Below are the code and all the weights of a small trained network. Each question names an input and a class and asks about switching units off, where a switched-off unit gives its printed mean instead of its output.

import numpy as np


def w(rows, s, z=0):
    codes = np.array(rows[::2]) - 128.0
    scale = np.full(codes.shape[1], s)
    scale[-1] = z or s
    return codes * scale


def norm(h):
    return h / np.sqrt((h * h).mean(-1, keepdims=True) + 1e-5)


def f(y):
    return np.maximum(y, 0)


def log_softmax(a):
    a = a - a.max(-1, keepdims=True)
    return a - np.log(np.exp(a).sum(-1, keepdims=True))


def net(x, mask):
    res = np.array(x, float).reshape(1, 7) / 4 @ E
    u = 0
    for l in range(2):
        y = f(norm(res) @ A[l][:, :-1].T + A[l][:, -1])
        res = res + np.where(mask[u : u + 14], y, B[l][:, -1]) @ B[l][:, :-1]
        u += 14
    return log_softmax(norm(res)[-1] @ U[:, :-1].T + U[:, -1])


A, B = {}, {}
E = w([
[182,173,179,179,65,28,88,154,129],'x0',
[81,151,130,151,230,112,36,121,91],'x1',
[128,126,129,126,128,126,128,125,127],'x2',
[200,169,153,103,229,88,199,105,211],'x3',
[102,106,255,190,118,169,174,111,114],'x4',
[140,48,188,134,130,155,65,141,242],'x5',
[82,178,187,35,114,121,131,212,132],'x6',
],0.0087)
A[0] = w([
[159,202,158,188,101,99,110,124,108,42],'0.n1',
[175,85,99,219,180,127,145,105,75,34],'0.n2',
[120,144,101,108,134,147,129,116,108,104],'0.n3',
[151,87,142,200,148,131,155,108,92,119],'0.n4',
[116,181,182,158,226,75,217,129,157,61],'0.n5',
[86,157,220,68,159,136,155,228,73,36],'0.n6',
[36,114,131,178,64,149,96,148,58,31],'0.n7',
[101,212,136,168,208,133,86,136,63,76],'0.n8',
[130,139,247,188,112,115,133,103,94,53],'0.n9',
[153,94,114,197,151,132,158,85,93,53],'0.n10',
[126,173,148,150,131,119,195,100,36,2],'0.n11',
[166,148,131,173,42,185,254,165,142,56],'0.n12',
[97,127,171,170,218,129,49,148,129,61],'0.n13',
[96,100,155,125,181,214,191,105,86,93],'0.n14',
],0.0091,0.0061)
B[0] = w([
[129,119,129,174,138,82,122,195,136,193],'0.n1',
[96,195,123,127,116,136,94,69,153,207],'0.n2',
[112,117,112,142,156,134,135,142,115,162],'0.n3',
[93,181,143,129,116,144,136,112,164,219],'0.n4',
[210,141,151,135,124,218,110,141,47,237],'0.n5',
[81,224,120,130,95,139,104,42,182,237],'0.n6',
[248,155,160,124,162,215,129,124,67,254],'0.n7',
[115,56,135,80,144,69,136,61,62,247],'0.n8',
[55,109,196,202,160,139,187,177,152,230],'0.n9',
[125,186,126,124,103,141,104,75,150,193],'0.n10',
[91,169,110,164,132,122,219,169,80,189],'0.n11',
[105,59,159,79,168,78,104,35,60,228],'0.n12',
[123,38,149,64,138,74,121,52,82,226],'0.n13',
[65,106,118,167,169,149,185,209,164,238],'0.n14',
],0.016,0.0044)
A[1] = w([
[79,95,62,92,160,189,114,168,149,78],'1.n1',
[115,132,146,166,147,119,106,141,103,129],'1.n2',
[157,72,128,69,10,107,222,96,145,61],'1.n3',
[138,166,60,109,100,86,188,147,90,79],'1.n4',
[107,140,122,129,135,132,169,123,97,73],'1.n5',
[141,134,69,221,90,127,107,57,176,69],'1.n6',
[159,82,141,125,97,146,75,146,197,82],'1.n7',
[134,64,177,106,130,157,74,131,208,79],'1.n8',
[174,137,6,78,123,81,67,165,137,39],'1.n9',
[96,214,156,51,74,122,105,141,165,49],'1.n10',
[113,95,111,150,18,190,60,154,68,66],'1.n11',
[167,151,181,202,87,11,69,184,114,84],'1.n12',
[229,149,132,124,179,157,152,126,138,2],'1.n13',
[180,170,121,115,188,88,165,116,177,91],'1.n14',
],0.016,0.0045)
B[1] = w([
[156,119,90,96,138,131,195,113,172,228],'1.n1',
[133,97,130,75,78,139,82,145,177,203],'1.n2',
[97,70,131,88,184,108,76,84,118,199],'1.n3',
[126,152,97,193,123,92,132,150,89,202],'1.n4',
[178,103,105,142,79,65,33,180,202,208],'1.n5',
[90,211,126,63,108,124,115,114,140,220],'1.n6',
[122,143,108,210,128,102,149,138,76,192],'1.n7',
[130,169,82,165,90,63,108,172,80,246],'1.n8',
[59,82,250,180,101,155,140,146,175,239],'1.n9',
[107,187,117,112,109,142,109,72,148,205],'1.n10',
[208,153,171,108,152,156,115,137,110,223],'1.n11',
[136,100,33,84,176,164,197,117,164,255],'1.n12',
[181,134,136,124,120,170,100,152,102,195],'1.n13',
[149,125,153,99,120,166,123,128,113,198],'1.n14',
],0.023,0.0064)
U = w([
[251,142,183,96,149,214,85,157,59,7],'0',
[85,28,135,67,177,45,62,54,71,141],'1',
[70,245,117,79,101,140,97,67,159,155],'2',
[134,83,37,101,167,146,221,173,192,230],'3',
[51,84,242,207,105,149,149,202,167,241],'4',
[127,162,68,223,101,38,106,202,50,1],'5',
],0.014,0.00034)

Each question gives the input, the list of numbers given to net, and the class t.
The units are the neurons (one row each of A and B). Each row of codes is followed by its name. A weight is (code - 128) times the scale printed after its matrix; where a second scale follows, it is the last column's (A, B and U).
mask holds one flag per neuron, layer by layer. A switched-off neuron (its flag False) gives its mean, the last column of its row in B, instead of its output. The means were averaged over made-up inputs and are rounded, as every weight is.
A unit's drop is (log p(t) with every unit on - log p(t) with that unit switched off) / (log p(t) with every unit on - log p(t) with every unit switched off).
The circuit of an input: a set's keep is (log p(t) with only the set's units on - log p(t) with every unit switched off) / (log p(t) with every unit on - log p(t) with every unit switched off). Starting from the 12 units with the biggest drops (on a tie, the unit counted first), units are removed one at a time, each time the one whose removal leaves the highest keep (on an exact tie, the one counted first), for as long as the keep stays at least 0.8.
circuit, biggest first: the units of the circuit, biggest drop first
top k neurons: the k neurons with the biggest drops, biggest first
top k neurons in layer l: the k neurons of layer l with the biggest drops, biggest first
input [-8,-2,-2,3,7,3,1], class 3: circuit, biggest first => [0.n14 1.n9]
input [3,-8,-7,0,-3,-6,-4], class 1: top 2 neurons => [1.n3 0.n12]
input [3,-2,-3,-2,-5,-5,0], class 4: top 2 neurons => [1.n9 0.n9]
input [-1,4,5,-2,0,7,-8], class 2: top neuron => [1.n6]
input [8,-5,1,8,-6,-7,5], class 0: top 4 neurons => [0.n5 1.n13 1.n14 0.n9]
input [-3,4,-5,8,-1,-8,2], class 0: top 4 neurons in layer 1 => [1.n13 1.n8 1.n7 1.n14]
input [-6,5,1,-7,-8,-3,-4], class 4: circuit, biggest first => [1.n9 0.n9 0.n12]
input [-3,4,1,5,-7,-6,0], class 4: circuit, biggest first => [1.n9 0.n7 0.n9 0.n12]
input [-5,2,-5,2,5,6,5], class 5: top 4 neurons in layer 1 => [1.n8 1.n12 1.n9 1.n6]
input [6,-6,-7,-5,7,-7,-3], class 4: top 2 neurons => [0.n9 1.n8]
input [6,5,8,5,-4,-4,0], class 3: top 4 neurons => [1.n12 0.n1 0.n7 0.n12]
input [6,-7,1,-4,-7,-6,-8], class 2: top 3 neurons => [1.n6 0.n8 0.n13]
input [8,7,-4,-6,7,-1,5], class 3: top 4 neurons => [1.n12 0.n1 0.n12 0.n9]
input [8,-5,3,8,-5,-7,-2], class 0: circuit, biggest first => [1.n14]
input [-1,7,-4,-5,-5,-2,3], class 1: top 2 neurons => [0.n8 0.n5]
input [-7,2,8,7,2,-7,3], class 0: top 3 neurons in layer 1 => [1.n12 1.n13 1.n8]
input [-6,-5,-1,-7,-6,8,7], class 5: top 2 neurons in layer 0 => [0.n5 0.n11]
input [6,-4,-5,-4,-1,-4,-3], class 3: top 2 neurons in layer 0 => [0.n1 0.n5]
input [4,5,5,-1,4,8,-7], class 5: top 3 neurons in layer 1 => [1.n8 1.n7 1.n10]
input [-2,-2,5,-4,-4,-6,-3], class 5: circuit, biggest first => [1.n4]
input [-1,4,-7,6,-4,5,1], class 0: top 2 neurons in layer 0 => [0.n5 0.n9]
input [0,0,-4,-4,-7,-1,-8], class 2: top 2 neurons => [1.n6 0.n2]
